Here is a tiny trained network, its code and every weight. The questions are about switching its units off for an input and a class, where a switched-off unit gives its printed mean instead of its output.

import numpy as np


def w(rows, s, z=0):
    codes = np.array(rows[::2]) - 128.0
    scale = np.full(codes.shape[1], s)
    scale[-1] = z or s
    return codes * scale


def f(y):
    return y / 2 * (1 + np.tanh(0.7978845608 * (y + 0.044715 * y**3)))


def log_softmax(a):
    a = a - a.max(-1, keepdims=True)
    return a - np.log(np.exp(a).sum(-1, keepdims=True))


def net(x, mask):
    res = np.array(x, float).reshape(1, 5) / 4 @ E
    y = f(res @ A[0][:, :-1].T + A[0][:, -1])
    res = res + np.where(mask, y, B[0][:, -1]) @ B[0][:, :-1]
    return log_softmax(res[-1] @ U[:, :-1].T + U[:, -1])


A, B = {}, {}
E = w([
[172,71,93,100,253,130],'x0',
[200,166,227,161,121,120],'x1',
[88,153,140,255,179,129],'x2',
[186,170,119,71,101,196],'x3',
[110,51,85,102,102,244],'x4',
],0.01)
A[0] = w([
[160,106,93,122,135,237,103],'neuron 1',
[104,124,213,100,47,118,90],'neuron 2',
[128,171,192,93,37,123,126],'neuron 3',
[102,120,140,176,114,98,67],'neuron 4',
[91,97,185,172,148,75,129],'neuron 5',
[143,131,108,112,140,198,123],'neuron 6',
[136,72,54,3,132,145,118],'neuron 7',
[105,138,124,193,130,61,183],'neuron 8',
[119,140,113,79,129,110,89],'neuron 9',
[178,166,112,111,88,170,139],'neuron 10',
[128,184,163,82,65,144,115],'neuron 11',
[128,131,133,118,157,138,16],'neuron 12',
[144,122,161,138,117,100,97],'neuron 13',
[192,142,165,139,179,99,107],'neuron 14',
[171,156,125,132,167,95,118],'neuron 15',
[94,100,143,189,102,64,136],'neuron 16',
[134,142,164,181,159,173,134],'neuron 17',
[126,197,133,98,84,170,102],'neuron 18',
[194,123,150,147,148,93,90],'neuron 19',
[114,159,127,95,137,163,11],'neuron 20',
[63,125,110,202,139,123,97],'neuron 21',
[8,157,156,143,154,96,108],'neuron 22',
[93,102,119,193,107,104,92],'neuron 23',
[111,113,161,91,116,100,119],'neuron 24',
[94,95,89,85,112,127,130],'neuron 25',
[91,113,91,173,105,128,139],'neuron 26',
[146,130,176,142,140,71,141],'neuron 27',
[79,124,113,215,126,167,158],'neuron 28',
[115,126,98,78,99,105,75],'neuron 29',
[49,120,124,196,138,151,125],'neuron 30',
[150,178,126,114,171,65,131],'neuron 31',
],0.016,0.012)
B[0] = w([
[85,7,158,75,119,171,205],'neuron 1',
[181,129,133,148,20,161,179],'neuron 2',
[194,180,136,73,23,122,204],'neuron 3',
[110,119,143,169,126,148,151],'neuron 4',
[147,163,195,219,144,180,189],'neuron 5',
[64,77,144,85,144,184,177],'neuron 6',
[184,29,20,133,180,108,251],'neuron 7',
[57,199,159,152,150,130,214],'neuron 8',
[142,181,93,147,143,177,141],'neuron 9',
[108,90,127,41,85,60,184],'neuron 10',
[196,151,133,97,92,61,187],'neuron 11',
[135,82,133,146,106,161,123],'neuron 12',
[157,177,152,148,136,165,142],'neuron 13',
[142,189,186,108,210,152,174],'neuron 14',
[135,194,133,81,157,130,163],'neuron 15',
[150,158,106,200,86,66,190],'neuron 16',
[97,100,209,120,141,177,165],'neuron 17',
[151,125,92,29,83,77,174],'neuron 18',
[149,183,158,124,187,169,156],'neuron 19',
[151,148,182,233,146,161,128],'neuron 20',
[57,85,168,194,147,42,180],'neuron 21',
[115,148,88,190,140,53,186],'neuron 22',
[115,93,118,179,143,84,163],'neuron 23',
[153,172,78,184,132,179,140],'neuron 24',
[162,115,76,113,166,63,183],'neuron 25',
[125,74,113,108,125,57,168],'neuron 26',
[159,205,191,152,151,178,181],'neuron 27',
[66,79,165,142,111,103,195],'neuron 28',
[159,154,96,130,136,113,151],'neuron 29',
[111,62,147,141,118,99,186],'neuron 30',
[78,208,124,87,176,156,183],'neuron 31',
],0.013,0.019)
U = w([
[161,72,5,102,191,143,129],'0',
[150,139,112,75,52,103,116],'1',
[86,127,136,195,118,60,3],'2',
[114,70,137,109,129,174,115],'3',
[160,175,178,107,198,138,70],'4',
[177,151,148,154,76,130,85],'5',
[91,177,62,133,152,92,181],'6',
],0.017,0.007)

Each question gives the input, the list of numbers given to net, and the class t.
The units are the neurons (one row each of A and B). Each row of codes is followed by its name. A weight is (code - 128) times the scale printed after its matrix; where a second scale follows, it is the last column's (A, B and U).
mask holds one flag per neuron, in row order. A switched-off neuron (its flag False) gives its mean, the last column of its row in B, instead of its output. The means were averaged over made-up inputs and are rounded, as every weight is.
A unit's drop is (log p(t) with every unit on - log p(t) with that unit switched off) / (log p(t) with every unit on - log p(t) with every unit switched off).
The circuit of an input: a set's keep is (log p(t) with only the set's units on - log p(t) with every unit switched off) / (log p(t) with every unit on - log p(t) with every unit switched off). Starting from the 12 units with the biggest drops (on a tie, the unit counted first), units are removed one at a time, each time the one whose removal leaves the highest keep (on an exact tie, the one counted first), for as long as the keep stays at least 0.8.
circuit, biggest first: the units of the circuit, biggest drop first
top k neurons: the k neurons with the biggest drops, biggest first
drop when u is switched off: that unit's drop, to one decimal
input [-3,-6,-8,6,3], class 0: circuit, biggest first : neuron 7
input [6,-1,6,-5,-8], class 4: top 2 neurons : neuron 14; neuron 27
input [1,3,-1,0,3], class 3: top 3 neurons : neuron 7; neuron 25; neuron 22
input [-7,6,5,8,-8], class 1: top 2 neurons : neuron 3; neuron 18
input [2,4,-7,1,-3], class 4: top 2 neurons : neuron 14; neuron 19
input [-6,5,6,8,-8], class 4: top 2 neurons : neuron 14; neuron 31
input [-4,7,1,-5,-2], class 5: top 2 neurons : neuron 2; neuron 16
input [-8,2,3,-1,-6], class 5: top 3 neurons : neuron 3; neuron 2; neuron 27
input [-1,3,4,8,6], class 3: top 2 neurons : neuron 1; neuron 6
input [3,-5,6,1,7], class 3: top 2 neurons : neuron 1; neuron 28
input [-8,2,-4,-8,0], class 5: top 2 neurons : neuron 3; neuron 2
input [5,7,-1,-5,6], class 3: top 2 neurons : neuron 8; neuron 31
input [-2,2,-6,5,7], class 0: drop when neuron 7 is switched off : 4.4
input [-5,-4,-7,0,8], class 0: drop when neuron 7 is switched off : 0.9
input [2,4,1,1,5], class 3: drop when neuron 7 is switched off : 0.1
input [-6,-8,5,8,-3], class 1: circuit, biggest first : neuron 18
